Here is a tiny trained network, its code and every weight. The questions are about switching its units off for an input and a class, where a switched-off unit gives its printed mean instead of its output.

import numpy as np


def w(rows, s, z=0):
    codes = np.array(rows[::2]) - 128.0
    scale = np.full(codes.shape[1], s)
    scale[-1] = z or s
    return codes * scale


def f(y):
    return y / 2 * (1 + np.tanh(0.7978845608 * (y + 0.044715 * y**3)))


def log_softmax(a):
    a = a - a.max(-1, keepdims=True)
    return a - np.log(np.exp(a).sum(-1, keepdims=True))


def net(x, mask):
    res = np.array(x, float).reshape(1, 5) / 4 @ E
    y = f(res @ A[0][:, :-1].T + A[0][:, -1])
    res = res + np.where(mask, y, B[0][:, -1]) @ B[0][:, :-1]
    return log_softmax(res[-1] @ U[:, :-1].T + U[:, -1])


A, B = {}, {}
E = w([
[121,122,120,142,102,128,144,131,136,115,148],'x0',
[14,111,128,133,93,183,108,177,72,75,84],'x1',
[145,133,98,7,70,143,104,68,99,131,168],'x2',
[122,119,126,122,115,114,141,127,128,128,118],'x3',
[163,58,218,81,121,202,163,137,181,84,101],'x4',
],0.016)
A[0] = w([
[157,95,209,82,104,210,154,90,217,120,117,70],'neuron 1',
[66,162,57,191,145,60,98,92,84,134,111,67],'neuron 2',
[85,93,184,160,123,198,160,196,154,92,22,129],'neuron 3',
[126,102,112,217,203,79,191,180,149,161,112,52],'neuron 4',
[149,100,125,125,122,176,88,161,113,100,72,131],'neuron 5',
[9,127,131,116,93,166,64,126,35,81,102,175],'neuron 6',
[62,176,65,197,131,74,104,76,80,161,118,238],'neuron 7',
[182,140,87,158,132,109,91,80,93,69,176,161],'neuron 8',
[147,126,103,143,155,123,158,136,88,126,112,107],'neuron 9',
[143,133,164,125,150,113,99,130,69,88,102,124],'neuron 10',
[162,175,124,124,123,141,112,136,108,90,137,124],'neuron 11',
[92,102,117,173,171,135,176,187,130,95,57,115],'neuron 12',
[151,107,131,111,112,168,165,100,178,145,149,93],'neuron 13',
[83,72,148,157,132,199,99,116,149,65,94,129],'neuron 14',
[230,115,113,157,176,72,165,49,241,125,129,103],'neuron 15',
[148,127,90,38,68,214,111,68,69,113,141,135],'neuron 16',
[86,194,91,158,132,32,91,179,63,137,161,213],'neuron 17',
[139,108,144,138,119,93,68,35,108,79,102,127],'neuron 18',
[134,122,161,150,135,89,137,94,146,108,124,91],'neuron 19',
[97,198,25,191,128,65,76,135,73,137,106,101],'neuron 20',
[26,98,103,120,95,179,74,161,1,78,101,7],'neuron 21',
[131,83,147,131,94,75,126,116,169,154,154,168],'neuron 22',
[187,195,43,79,110,29,114,49,105,203,192,173],'neuron 23',
[141,133,152,233,181,75,163,200,153,141,90,209],'neuron 24',
[192,69,141,81,82,174,110,133,113,152,112,113],'neuron 25',
],0.0093,0.014)
B[0] = w([
[146,89,179,143,106,152,108,45,189,146,78,191],'neuron 1',
[55,78,65,52,39,176,135,173,131,125,67,187],'neuron 2',
[168,193,78,114,133,108,192,209,91,52,201,218],'neuron 3',
[208,143,225,180,193,57,103,61,167,186,181,191],'neuron 4',
[117,136,83,106,147,138,171,141,110,67,146,159],'neuron 5',
[63,82,80,62,51,196,141,145,105,73,80,239],'neuron 6',
[173,142,197,140,188,81,65,77,148,158,156,244],'neuron 7',
[150,136,134,90,136,108,169,164,150,110,190,168],'neuron 8',
[131,115,135,122,99,160,151,128,113,177,135,132],'neuron 9',
[109,93,96,127,114,91,162,130,167,114,151,135],'neuron 10',
[120,108,97,122,156,115,142,119,117,122,92,132],'neuron 11',
[117,161,114,101,147,131,177,175,107,84,155,185],'neuron 12',
[151,90,162,130,119,105,74,139,122,148,138,151],'neuron 13',
[90,134,98,120,161,129,208,153,76,100,188,185],'neuron 14',
[122,28,135,148,83,222,109,72,185,197,34,220],'neuron 15',
[118,70,209,150,128,99,65,59,197,199,80,210],'neuron 16',
[153,137,193,216,177,84,48,98,168,180,114,235],'neuron 17',
[108,116,120,138,129,129,123,164,92,124,147,139],'neuron 18',
[122,119,90,108,102,169,110,116,173,168,30,135],'neuron 19',
[90,80,114,148,62,198,96,122,150,120,45,212],'neuron 20',
[222,124,249,230,202,88,62,4,218,254,88,201],'neuron 21',
[171,154,164,116,183,114,145,145,116,135,107,161],'neuron 22',
[148,222,101,59,161,73,189,184,46,61,204,250],'neuron 23',
[81,58,70,136,10,219,100,115,141,170,25,250],'neuron 24',
[98,90,130,134,102,141,114,121,134,130,123,165],'neuron 25',
],0.0085,0.023)
U = w([
[184,147,187,144,154,71,98,42,179,172,138,167],'0',
[74,106,77,110,14,219,119,96,148,129,95,12],'1',
[146,252,66,84,153,69,172,169,48,56,242,255],'2',
],0.012,0.0026)

Each question gives the input, the list of numbers given to net, and the class t.
The units are the neurons (one row each of A and B). Each row of codes is followed by its name. A weight is (code - 128) times the scale printed after its matrix; where a second scale follows, it is the last column's (A, B and U).
mask holds one flag per neuron, in row order. A switched-off neuron (its flag False) gives its mean, the last column of its row in B, instead of its output. The means were averaged over made-up inputs and are rounded, as every weight is.
A unit's drop is (log p(t) with every unit on - log p(t) with that unit switched off) / (log p(t) with every unit on - log p(t) with every unit switched off).
unit that matters most: the unit with the biggest drop
k most important neurons: the k neurons with the biggest drops, biggest first
drop when u is switched off: that unit's drop, to one decimal
input [-2,0,8,-2,2], class 0: unit that matters most -> neuron 16
input [-2,3,5,1,-7], class 0: 2 most important neurons -> neuron 7; neuron 17
input [-1,7,5,7,-4], class 0: 2 most important neurons -> neuron 21; neuron 24
input [-5,6,1,-1,-8], class 0: 4 most important neurons -> neuron 21; neuron 7; neuron 17; neuron 24
input [-4,1,4,8,-7], class 0: 2 most important neurons -> neuron 17; neuron 7
input [-5,-7,-7,6,8], class 1: 2 most important neurons -> neuron 24; neuron 15
input [3,-8,-5,5,1], class 1: 2 most important neurons -> neuron 24; neuron 15
input [3,6,-1,8,1], class 2: 4 most important neurons -> neuron 3; neuron 15; neuron 24; neuron 20
input [0,5,3,-6,-4], class 0: 2 most important neurons -> neuron 21; neuron 24
input [-4,-4,-1,7,2], class 1: 4 most important neurons -> neuron 7; neuron 21; neuron 17; neuron 4
input [5,-4,1,2,-6], class 2: 3 most important neurons -> neuron 23; neuron 21; neuron 16
input [-7,1,0,-5,0], class 1: 4 most important neurons -> neuron 23; neuron 21; neuron 4; neuron 3
input [-3,-1,-1,-8,8], class 1: 4 most important neurons -> neuron 21; neuron 7; neuron 17; neuron 4
input [8,1,-6,7,7], class 2: unit that matters most -> neuron 3
input [8,2,5,7,-3], class 0: drop when neuron 4 is switched off -> 0.0
input [8,4,1,-8,-2], class 0: drop when neuron 15 is switched off -> 0.1
input [-1,-8,6,0,-3], class 2: drop when neuron 23 is switched off -> 1.4
